What can hang from each mark
J949: J353 J513 J684
J385: J90 J121
J590: J353 J483 J513
J684: J353 J483 J513
J90: J106 J385 J513
J106: J353 J590 J949
J483: J684
J741: J75 J106
J513: J385 J590 J741
J861: J106 J121 J196 J741
J353: J90 J541 J949
J541: J121 J353
J121: J106 J385 J541 J741
J75: J590 J684 J741 J861
J196: J385 J483 J590 J861

Known rows, with every way that one mark hangs from another
J121(J106(J353 J949) J385(J90) J541 J741): [  27   67   27   64   13   68   31 -111   10   42  -28  107 -105  304
   30  -40   80   89 -148    2   37   -7   87   14  -64   92    8  -14
  -95   98  -76   87 -181  -12   21  122  112  197 -365  133  -80   -7
  193   -3  -85  -59 -122  -21  -78   25  -49   11 -104  -16  -49   79]
J196(J590(J353(J541))): [  68   71   34   21   42   26   55   58   13  -85  -81   30   -2  -20
    6  -61  -57  -41  -79  -30  -44   18  -49   -7    6    5   13    9
  -53  -37   28   49   -5    4  -15   -7   13   71  -61   -3  -54  -14
 -188   18   -8  -18  -44   -5   13   -8  -99  -85   -8  -25   36   71]
J75(J684(J353(J90 J949) J483 J513(J590))): [  23 -119 -143  -80  -59   38  -32 -107    7  127   14    2   90   47
   -3    2   42  -22   90  -61  109  -84  -82  -64   98   -8   -7   15
  199   46   17  -41  -47   32   50   24  -42 -157  237   45    8  -33
  -26  -97  -11  -10   31   -5  165    9  217  -99   98   44  -44  -24]
J513(J741(J75(J861(J196(J590))))): [ -61    3   23   31   -5  -86   14   78   -3  -72   23 -106   62  -53
   11   -5  -20  -52   -1   -4  163   29   14    7  -88  -49  -19  -24
   48  -79   21  -14   76   25  -59  -43  -38   16 -115   -1   -3   35
 -139   20  104  -47    0    1    7  -14  -27   20   53  -31   58  -26]
J106(J949(J513(J385))): [ -32  -25   44  -56  -12   84 -126   -9   -6    3  100  -78  107  132
  -40   11  -25   37  159   28   44  -20    7   69   17   25   -7   -6
   15  -11   43    4   42  -55  -37   -2   19    8  -87   32   -1  -11
  100   -4    0   82  -26   -5    5   -9  -56   78   58   41  -33   -3]
J385(J121(J106(J353 J590 J949) J541)): [ -36  -25  115   76  -12   -6   28  -13    0  -32   25   55    3  177
   21  -36    8   28  -76  -11  -46  -52    3   77  -95   87    9   -7
 -101  -30  -31   70  -14  -33   11  -29   43   68 -292   58   20   48
  280   37  -12  -21  -13  -26   -3   10   12  -19    4   45  -22   35]
J121(J106 J541(J353) J741): [  34   42   89   84   26   17  131  -79    7 -104  -84   93   -1   93
    2  -64   88   25  -48  -67  -11   15   67   62 -110   54   57    7
   31   66   22  116  -59   63  -22   67   64  183 -331   74 -128  -27
  201  -24    4  -69  -82   12  -28   -8  -37  -13  -53  -28   -7   72]
J75(J590(J513) J684 J861(J121)): [  58  -81   25   41  -70   -1   79  -18   -6 -212   15  -94  229    5
  -30  -46  -27    7  -63  -11   47   60   35 -107   10  -77   32  -45
  108 -179   64  -65   23   39   31   17  -69   53  172   95 -108   29
  156  -55   -3  -89 -113   30   17   21   60  -40  -14  -82   -5    8]
J949(J353(J90) J513(J590 J741(J75))): [ -65   25 -104  -69    4   51   96   23  -20   94  -72  -61   54  -78
   25  138 -123  -37   92   46  127   13  -41   -2  -23  -32   61   -9
   11  -23   15  -72   40  -37   -6 -117   97  -37   69   57  -80   25
  141  -42   28  151  127   10  -23    2  125   30  101   53  -28  -39]
J483(J684(J353 J513)): [  14  -69   21  -25   10   71  -63  -60   30  -47   36  -93    6    7
  -97   11   68    2   48  -53    7  -85  -15   36   52   -2   -8   50
  116   56  -10   46   39  -28  -13   65  -20 -169   68   54   80  -74
  -50    9   25   56  -15  -10  111    5  126  -22   43   -5  -33   40]
J75(J861(J106(J590) J121 J196)): [ -42  -40  100   77  -37  -64  -46   46    9 -160   43  -17  223  -43
   41 -146  -31    9   28  -29  -11   48   54 -165  -52  -59   26  -73
   -5 -145   10   10  -36    9  -13   23  -31  132 -300   66  -28  124
  -87   29   10 -101  -80    5  -41    3  -46   67   41  -13   60  -60]
J353(J90(J106) J949(J513(J385) J684(J483))): [ -26  -37 -125 -120   31   -9  -68   54  -18  200   93  -53   23   20
   21   32  -11   19  214   -2 -131  -32 -111  -61  128   39   23  -46
   42  119   -1  -42  -94   82  -10  -57  -28  -20  104   16    9  -67
  -31  -48  -32  114    0   26    3   28  167   15   36   76  -68  -18]
J483(J684(J353(J949) J513(J385))): [ -15  -84  -30  -61   -5   82 -131  -65   24  -16  106  -80   99   20
  -94   18   64   41   84  -58   24 -102  -31    8   71   30   -6   48
  114   77  -25   12    4  -55  -17   51  -44 -133   49   36   74  -75
  -69   16    8   97  -24  -13  127   26  115    2   51    7  -59   13]
J949(J353 J513(J385(J121) J590) J684): [ -28  -76  -72  -84   26   96   13  -73  -42   38   97  106   35 -130
  -32   66  -91   -3   91   34  -11  -52   39   -3   -8   32   93   18
   15    1   58  -51  -24  -74  -12  -51   50  -39  -71   38 -114   53
  316  -15 -133  156  155   25  -59   40  109  118   55   88  -38   19]
J385(J90(J106(J590) J513)): [  31   22   59   37   72  -48  -12   40  -13   46  -70  -65  -74   18
   40  -23   26   52   -4   28 -215   44   11  -37   40  -25  -53   -1
  -65   21  -32   56   45   69   43   21  -61  -49   50 -173   99   -4
  -46   12    8   10   -3  -11  -83    4  -11  -59  -26   64   31  -41]
J196(J385 J483 J590 J861(J121(J106) J741)): [   2   89  -94   71   12 -163   32  -74   12 -205  102  132   -3   -7
   40 -121   -9 -119  -57  -49  -24   50  -19  -37 -136   -4   60  -21
  -50  -40   43  -25 -209   18 -122  144 -188   63  -34   70 -196   55
 -522   92  -50  -83  -77   -1  -24  -20 -223  -17  -44 -235   72   -3]
J196(J483(J684(J353)) J590 J861): [  47   -3  -46   10   51  -93  -54  -59   -9 -167  155    8  -72   63
   -9  -66  -68 -109    0  -80    3   -5  -87    9  -80  -23   66   22
    0   -8   19   56    2   13 -118   58 -174  -73   81   25  -26  -10
 -358   45  -18  -72  -64    3   72   -2    5  -74   20 -212   60   16]
J121(J385 J541 J741): [  20   51   25   53   24   82   32  -36    7  -10 -117   -1 -133  149
   -6  -37  103   28  -99  -20  -34    3  127   34    7   57  -30    1
  -13  112   33   93  -11   40   24   88   43  176 -292  131 -154   -2
   25   12   44  -95  -54   23  -48   10  -88   45  -38  -47  -42  132]
J741(J75(J590 J684)): [  40  -64   61    2  -32  -46   15   39  -36   -2 -123 -131   -7   34
   -4    3  -29  -41  -17  -10   60   10   15   37  -13  -65  -12  -27
   49   14   26  -69   37   68  -12  -38  -52  106  219   64  -99   -9
  -43  -26   45  -94  -11   25   78  -27   50  -63   32  -48   26   33]
J121(J106(J353 J590) J385(J90)): [   1   47   26   69   45   25  -27  -39  -15   61   -3   46  -93  113
   45  -51  -53   79  -55   14  -47  -10   55  -92   -7   13   24    0
 -142   -9  -46   28  -63    7   58   86   70   94  -24   79  -80   10
   37   43  -67  -37   -2  -26  -78   10  -75  -20  -60  -26    4   20]
J949(J353 J513(J385(J90) J590(J483(J684)))): [ -12  -12 -134  -74   51   63   54 -132  -27   23   59   43   28  -99
   -3   83 -118   21   97   51   55  -16   21  -15   22  -28   66   27
  -88  -13   12  -54    5  -76   19  -35   20 -159  114   18   -1   11
  166  -28 -124  164  113   14  -71   31   55  115   -7   -6  -34  -33]
J861(J106 J196(J385 J483 J590(J513)) J741): [  56  147  -24   42  -25  -87  -87  -67    9 -116   13  122   74 -118
   46  -76   46 -109    0   -5   99   64   29 -149 -118  -31  -18  -59
   26    9  -17  -68 -222  -38  -96   75  -37  124 -133   18  -23   47
 -624   30  -65  -69 -158   25   11  -14 -255  107    1 -126   85  -25]
J741(J75 J106(J590(J483))): [   5  -20  142   38  -13 -100  -26   91  -40   43 -102  -50 -152  -88
   35   15  -96  -74  -15   37  -27   33  -59   51  -34  -73    5  -20
  -97   -4  -51  -44   84   24   31 -114    3   89  163  -59  137   27
 -119   54   94 -109   61   23   16  -58  -53  -53  -32  -26   96  -40]
J75(J861(J121 J196(J385))): [ -45  -39   45   52  -39  -44   -5   51    9 -196  101  -29  133  -25
   -7 -151   36   -1  -27  -22  -23    0   37  -90  -23  -29  -16  -23
  -40 -106   42    6  -15    5  -77   68 -105   46 -293   16  -30   80
 -165   39   32  -65  -68   -4  -50   -3  -92  130   10  -46   22   -6]
J741(J75(J590 J684 J861) J106(J949(J513))): [  41  -96  106   -3  -72  -52  -62   -2  -55 -101  -47 -133  117   51
   -5    8  -62  -50   28   20   53   71  -67   12  -63  -75   59  -65
  110  -18  -36  -85   21    5   14  -65  -66  155  214    5   -1   26
   87  -77   45  -68  -82   31   52  -32  116  -92    9  -41   46  -28]
J741(J75 J106(J949(J353(J541)))): [  31  -76  183  -22  -70  -45  -49   95  -20   30 -109   22  -67   15
   -8   -5  -49  -44  -59   18  -21   20 -109   49  -49   -5   35  -25
   -2   17  -80  -32  -16  -57  -34 -103   35  181  -58  -98  113   33
  -12   10   55  -20    3  -13   26  -64   30  -33   26   54   53    3]
J513(J385(J121) J590(J483) J741(J75)): [-146   27 -127   -8  -20 -101    7  -15  -18   56  -13   49    9 -217
   46  141  -65   -8  -52   51  240   11   97   80  -63   -9  -65   18
  -92  -73   43 -118  137  -63   16 -127   -6 -135   63  -58  -15   73
   90   36   26   13  229   -8   14   -2  -58   85   -2  -38   15  -92]
J121(J106(J353(J949)) J385(J90) J541 J741): [  35   65  -13   63   24   59   72  -71    6   31  -33  110 -107  234
   28  -83   86   90 -158  -26  -39  -16   67  -35  -28  105   14  -10
 -105  108  -57   83 -189   29   36   98   68  221 -347  149 -105  -21
  127    6  -69  -44 -104  -13  -75   32  -32  -14 -103  -23  -55   88]
J106(J590(J353 J483(J684)) J949(J513)): [  14   48   38  -18   26   94  -46  -45  -12   27  102 -102   51   96
   -5  100 -143   -2  148   50  129  -46  -65   39   -6  -32   52  -27
 -140   -1  -39   27  -20  -84   11  -70   99  -79    9   42  177  -41
   37   -2  -78   90  -48   39   20   40  -29   50  -28   -9   -8  -22]
J590(J353(J90) J513): [ 57  91  42  -7   0 140  38 115  19  -2   4 -32 -23 -42  -9  41 -17   9
 -50   9  26  40 -66 -23  65 -18 -49   9 -55 -67 -14 -16  40  -4 -24 -41
  77  48 -17  -5 133 -23 -26  -4  -2  20 -58   1 -28  -2 -57  -7 -23 -60
 -12  36]
J121(J106(J353(J90(J513) J541)) J741(J75)): [   4   75   47   40  -35  -24   53   92   13   44 -163  -21  -48   76
   16  -12   69   34 -175    0   14    9  -39   44   18   17  -24  -35
  -25  -47  -71   38  -76   53   14   27  152  133  -11   34 -103  -35
   60    3   42    3  -76   -4  -31   -7   14  -81  -87   45  -21   13]
J513(J385 J590(J483(J684(J353(J541)))) J741): [-107   65 -141  -37   -7  -52   -3 -108   20   66   -3    3  129 -193
   11  154  -75    5  -26   12  242   20   68   -7   -3  -17  -13   37
   -5  -16   21  -48   79  -99   32  -52   42 -172  171  -25    3  -32
   10   18   -8   76  130   -1   78   29   -7   82  -20  -25  -31  -58]
J121(J106(J949) J741(J75(J590))): [  10   30  101   57  -36  -43  -18   10  -17   -1  -75  -80   30  159
    1    5   -4   -4  -51   12  109   -3   30   60  -74   14   30  -44
   -7   52  -11  -23  -52   56   18  -38   89  177 -110   75 -140  -18
   81    0   20  -88  -86    4   51  -31  -26  -97  -13    7   -4    2]
J75(J684(J353(J541) J483) J741(J106(J590))): [  58  -73    5   -3  -84  -62   86  -15   31   56 -130   45   35  -49
    0  -29   21  -63  -37  -55   25   24  -33   10   20  -63   53   -1
  234   63   -7   13 -125   37  117   42   -4  -28  363    6  -12  -29
   58  -68  -23 -119   23    3  109    5   52 -157   35   91    7  -36]
J385(J90(J106(J590(J353 J483 J513))) J121): [  26   42   10   63   51  -46   97   57   -6   14  -25   76 -189 -102
   45  -13  -29   20  -97   34 -143    9  -14    3   -7    8  -71    3
 -190  -46  -20   16    0   10   80  -78  -31 -146  -52 -137  208   51
   97   16  -72  -24   91  -24  -93   16  -50  -21  -65   -5   29  -47]
J75(J590(J483 J513) J741): [  82   33   -7   29  -21   27  138   59   12  -67   30  -41   32    8
  -26   67 -105  -38   44   36   76   47   14   53   13  -75   20  -15
   35  -52   52  -72   25   32   71  -87   12  -63  205   82  -42  -40
   53  -31   25  -31  -57   35   40   10  -63  -68  -47   14  -15  -30]
J385(J90(J106(J353(J541) J949) J513(J590))): [  33   25   49  -11    1  -34  -44   -6   -4   46  -65   40   13   88
   40    6   -5   79  -64   34 -103   46  -33  -30   26   10  -52   -5
  -72  -13  -60   51  -28  -54    7   -5    2  -29  -11 -226  115   -4
   52  -17  -45   81  -25  -40  -36   10   10  -51  -38  118   10  -60]
J949(J513(J385) J684(J483)): [ -20  -64  -85  -94   37   48  -37  -56  -12  103  136   -9   -1  -74
  -38   16   33  -18  192   15   -3  -62   23   53   84   -5   71    3
   85   16   85  -10  -18   38  -13   57   -7 -105  110  111  -62  -29
  107  -30  -74   78   34   45  -31   28   67   97   22   63  -31   19]
J385(J90(J106(J949) J513(J590(J483))) J121): [  12   -4  -15   20   40  -84   -9    5  -22   11  -26   97 -112    6
   45   -2   27   62 -102   54 -128   -1   11  -11    1   39 -104    0
 -162    8  -33   -2   49   -8   26  -76  -80 -171 -103 -237  162   57
   99  -21  -60   35   87  -35  -68   -5   46  -15  -43   63   16  -69]
J121(J106(J949(J353 J513)) J385(J90) J541): [  37  -18    6   18   76   96   59 -115  -11   51   -2   69  -70  211
   28    4   42   65  -50   15  -54    2   35  -21  -28   79   94  -19
  -78   54  -58   26 -149    1    2   72   14  107 -406  174  -52   18
  165  -42  -86   65  -92    4 -107   16   96   80  -55  -12  -65  102]
J513(J385 J741(J75 J106(J590(J483)))): [-105   35   12    9  -24  -95  -61   33  -11   85  -31  -44    8 -189
   38  114  -68  -32   30   48  101   65   42   60  -58  -52  -10    3
    0  -16  -25  -76  101  -20   36  -68   12   34  210  -52   56   19
  -45   59   76  -44  102    9   -8  -21  -86   21  -14  -20   48  -84]
J541(J121(J385 J741(J75 J106(J353(J949))))): [ -10  -16   22   27  -51    2    7   82  -10  -56  -94  109 -137   18
  -24  -29   26   56 -121   26  -23  -28   56  -19    5   47  -19   -2
  -75  -11    1   -8    5  -35   15  -47   84  172 -104  -18  -68   29
   82   44   74 -136   30  -12   -6  -41 -148   30   -6    5   11   12]
J684(J353(J90(J106(J949) J513(J385 J741)))): [-59  13  -6 -75 -31   4 -99  47  18 105 -46 -65  83  37  18  80  42  42
  56  -6 -54  31 -33 -30   6  12 -65  28  95  25 -56  26   7 -28 -17  26
  -1 -63  44 -74  71 -55  -1 -19  41  43 -10  -7  29   8  81 -28  15  89
 -26 -64]
J541(J121(J385) J353(J90 J949(J684))): [   6  -57 -101  -29   55   81   76   79  -14    5   44  181  -77   48
   -8  -46  -33   90   68  -23    7 -107  -20 -143   24   59   22    2
  -71   32   23  -19   17  -22  -83  -48   76   83 -183  -30  -87   15
   64  -37   46  -28   53   -4    8   -6  -10  146   45    4   -9   34]
J541(J121(J741(J106))): [   0   -5   49   63  -17  -24   90   61   16 -108  -79   69  -87  -51
  -39  -62   39    8  -82   15  -80    4   87   13    6   31  -32   17
  -14  -15   63   28  107   30   41  -54   68   80  -73  -50  -49   22
  147   39   95 -151   47  -22   -8  -63 -146    5   29   15   16   16]
J196(J483 J861(J741(J75 J106))): [  14   -7   55   29  -55 -135  -25   15   -6 -106   61   20  -98  -24
   16  -86  -18 -137   29  -52   17   78  -47   56  -90  -42  -11  -24
   45  -19    9   10  -34    8  -85    5 -138  126   24  -42   36   72
 -287   53   57 -118  -10   -3   -7  -52  -99  -38   22 -169  103  -30]
J385(J90(J513(J741(J106))) J121(J541)): [   0   15  -22   69   66  -31  130   40   18  -31  -66   84 -129  -50
   20  -53  153   17 -201   15 -139  -12   50   39  -28   64  -80   31
  -83   44  -33   42  105   31   24   -7  -82  -70 -183  -98  125   74
  136  -10   29    4   44  -37 -105    2   85   -9  -12   50    4   13]
J483(J684(J353(J90(J385)) J513)): [ -23  -39  -32  -42   16   69  -42  -32   35   27    5 -126   -2   15
  -55   57   84   17   34  -52  -22  -80  -33   19  109   -6  -42   48
   73   74  -50   24   52   -5  -25   61   18 -217  167   41   53  -80
 -137   -9   38   56  -18   -4   89   22  149  -24   14   -1  -53   49]
J90(J106(J949(J353 J684)) J385 J513(J590)): [  -9  -47  128  -85  -29  -25 -151  -54  -44   78   -8   14   98   25
   33  176   15   84   33   36 -206   78   20  -43   41   16   10   -5
   20   30  -67   19  -47  -36  -84  -34   10  -33  -39 -258   20  -48
  -18  -23 -101   99  -38   52  -47   34   69  -13  -78  164   -2    8]

Rows
[  79  125 -107   21   38  -22   62   -8   -5  -88   -3   95  -90  -42
   46  -63  -22 -111  -71   -8  -57   23  -81   27  -40   11   61   20
 -132  -44   39    9  -85    6  -63   80  -93   35   21  -42 -125  -19
 -439   31  -30   -2  -57   13    1   10 -219    1  -77 -161   40   70]	J196(J385 J483 J590(J353(J541)))
[  30   63   66  -18  -24  140  -48   34   11  -58   64   12   65 -110
  -34   59    6   43  -28   11   38   56   19   22   39  -10  -25   34
  -14 -109   19  -14   27  -59  -24   14   30   55  -44  -27  101  -15
   33   28  -54   28  -53    8  -40   13 -155   44  -48  -59   -8   19]	J590(J353 J513(J385))
[   4  -58   33  -79  -32   80  -25   52    2    2   43  -51   71   74
  -54  -69  -13    1  110  -48  -42  -65  -84  -18   13   40   15   32
   35    3   39   51  -36  -41  -17  -24  -25  -15 -116   84   49  -51
   31   -6   25   61   -3    4   87    3   36  -20   72   85  -18   -9]	J684(J353(J949(J513)))
[ 43  38 -63  -1  11  62   6 -80   2 -59  51 -49  76 -67 -15  86 -76 -19
  82   5  32 -13  22  21  44 -42  31  18 -31  11   4 -40  34 -18  46 -15
 -18 -84 192  77  -8 -48 -57 -22 -57  19 -63  36  39  31  46 -28 -71 -68
 -29  11]	J75(J590(J353 J483(J684(J513(J385)))))
[  37   26   16   63   21  -13   15   58    3  -44  -49  103 -152   29
  -10 -115  123   41 -189   36 -117  -52   36   11  -10   64 -109   17
 -102   87  -38   34   71   15   44  -10    1  -30 -124 -181   97   72
  129  -10  -22  -47   39  -52  -90  -20   -9  -54   -8   72   19  -26]	J385(J90(J513) J121(J741(J106(J949))))
[   1    2   -6  -28   24   11   29   49   37   33  -91 -106  -29   18
  -43  -17   29   -2  -74  -57    6  -64  -72  -27   72    4  -31   23
    1   79  -43   46   31  -11  -19    9   45  -81  110   38   52  -72
  -93    0   48   42   -3  -17   95    8  119   -3   30  -11  -44   58]	J483(J684(J353(J90 J541)))
[ -41  -21  -87  -15  -72  -17  -62 -144   21   44   51   79   89 -126
    0   75   13  -49  115    7   97  -19    3   38   29  -20   47   33
  177  -19   46  -17   68  -35   81    2   11 -173  229  -38   19    9
   48  -32   19   17   69  -24   74  -17   87 -109   76   90    1  -81]	J684(J483 J513(J590 J741(J106(J353))))
[-25  26 -39 -27  36  46 -59  93   5  56 -25 -92  17  39  13   1  57  51
  20  14 -83   5   1 -28 107  -4 -97  11  -8  10 -19 -14 146  61 -27  30
  -3   3 104 -50 -33 -10 -82  -2  79  40 -11  -5 -50 -10  27  18  10  10
 -29  12]	J353(J90(J513(J385)))
[ -16  102  -19   29   23  -65   88  121   31  155 -148  -99  -43  -71
   61   91  -74  -16  -42   25  -65   73 -109  -37   94  -22  -44  -55
  -25  -77  -31    9   26   43   91 -105   99  -70  139  -57   76  -36
  -96   -9  108   48   -6    6   -5   13   32  -14  -45   42  -37  -16]	J353(J90(J106(J590(J483 J513(J741)))) J541)
[   9  -37  179   -9  -78  -56  -69  100  -26  -29  -83   17 -108  -32
   -9  -31  -36  -32  -39    6  -56   35  -56   71  -51  -33  -16    6
  -29   -4  -55  -11   29  -34  -45  -50    7  179  127  -60  100    3
  -12   49   53  -71   26  -14   13  -66  -44  -73   -8    4   82  -18]	J741(J75 J106(J353))
[ -15  -32   93   52    8  -22  -20   26   -4  -90   45  -76  139   31
   17 -110  -53    9  109  -29  -31   74    0  -90  -64  -55   29  -50
   64 -121   22   40   54   31   44   23  -27  100  -76   41  -51   52
   45   10   58  -40  -17    8  -17   -4  -59  -21   15  -47   65  -17]	J75(J861(J106(J590)))
[ -12  -17  -15    8   31   37  -45  -51   34  -41   66 -121   29  -32
  -89   53   57    4   61  -20   62  -49   34   47   49    0  -20   17
  115   62   15   16   95    9  -12   24   -7 -143   89   34   40  -68
  -56   14   45   90   -2  -15   64   -2  102    5   55  -31  -42   48]	J483(J684(J513(J741)))
[ 36 -99   0 -99  -6  57 -32  13  -7 172 123  39 -21 169 -11  17 -10  -6
 128  24  28 -92 -91 -38  22  15  43 -18  52  66 -50  -4 -54   1 -67 -17
  69 -17 -53 -29  63 -12  88 -51 -61  65 -21  14  -8   8 171  39  54 124
 -16  24]	J106(J949(J353(J90(J513)) J684(J483)))
[   2 -121  -81  -77  -11   55  -14  -73   35  154   79   57   -5  -83
  -46    6   93  -41   91  -46   15 -106  -44   48  105    9   57   35
  207  -25   32   27  -79   -8   42  106   10 -197   51   74   -1  -26
   25  -33  -18   41   16   17   77   42  153   17   11  135  -34   17]	J949(J684(J353(J541) J483 J513(J385)))
[ -42   49   16  -10  -19   52  -48   28   22   -4   77  -50   84 -108
  -47   87   18   34    3   31  108   48   57   25   14   -5  -43   22
   75 -103   53  -37  110  -33   -8  -10   32  -31   42  -10   47  -24
   53   35   42   45    0   -3  -12    0 -114   76   12  -19  -22  -11]	J590(J513(J385 J741))
[  15   40 -127   64   51  -89   97  -16  -13  -29   79  122 -218  -22
   39 -131   81  -48 -100   11 -112  -36    5   39  -54   58  -11   27
 -196   -2   35  -29  -27   71  -26   71 -149  -76  -68  -49  -63   42
 -142   32  -40  -15   70  -36  -69  -14 -122   68  -57 -150   12   27]	J196(J385(J90 J121(J106)) J483)
[-12 -42 -15 -70  52  89 -42  -6 -17  49 118 -49   6 -57 -57  15 -10   1
 153  17 -36 -23  40  45  58   7  34   1  55  14  72 -10   5  16 -35  30
  12  -3   5 103 -69 -31 112   3 -46 103  29  36 -41  20  28 115  11  38
 -28  49]	J949(J513(J385) J684)
[ -86   51  -63   -8   27  -68  -11   -4   20   75   14  -20   27 -111
   25   41   12   45   51   14  -17   77  103   13  -17    4  -67   24
   33   29   26   -8   42   17   22   22  -52  -49   66  -89    9  -13
   34   26   -5   23   88  -40  -65    3  -69   38    9    1   -6  -54]	J513(J385(J90(J106)) J741)
[-107   59 -158   -9   43   22   29  -53   -2    7   18    7   81 -154
   11   57  -25   27   23   44   92   -2  102   36   -2   24  -24   30
  -47  -24   90  -50  116  -51   48  -42    0 -153   30   -6  -74   61
  203   -9  -25  110  166  -32  -49   20  -24   68   70   28  -36  -67]	J949(J513(J385(J90 J121) J590 J741))
[  66  -43   90   43  -40  -29   34   32    1  -35  -63  -23   15    1
  -19  -30  -42  -31   -1  -20  -17   83   47   13  -12  -62   -8  -22
  163  106    5  -25  -24   77   60  -10  -20  132  282  -25  -41  -22
   51  -15   -3 -113   31   -4   43  -28  -38 -121   40   -3   26    8]	J75(J684 J741(J106(J590)))
[ -10  -39  -78  -79  -22    6    1   26   22  119  -42  -18  -20   35
   17  -25  105  -16   53  -31  -28  -79  -78  -29   78  -19  -17   46
   69    5  -10   42   37   40    8   69  -16 -181  165   15   50  -33
  -48  -55   38  -26    3    8   47    1  127  -64   40   93   -9  -41]	J684(J353(J90(J513)) J483)
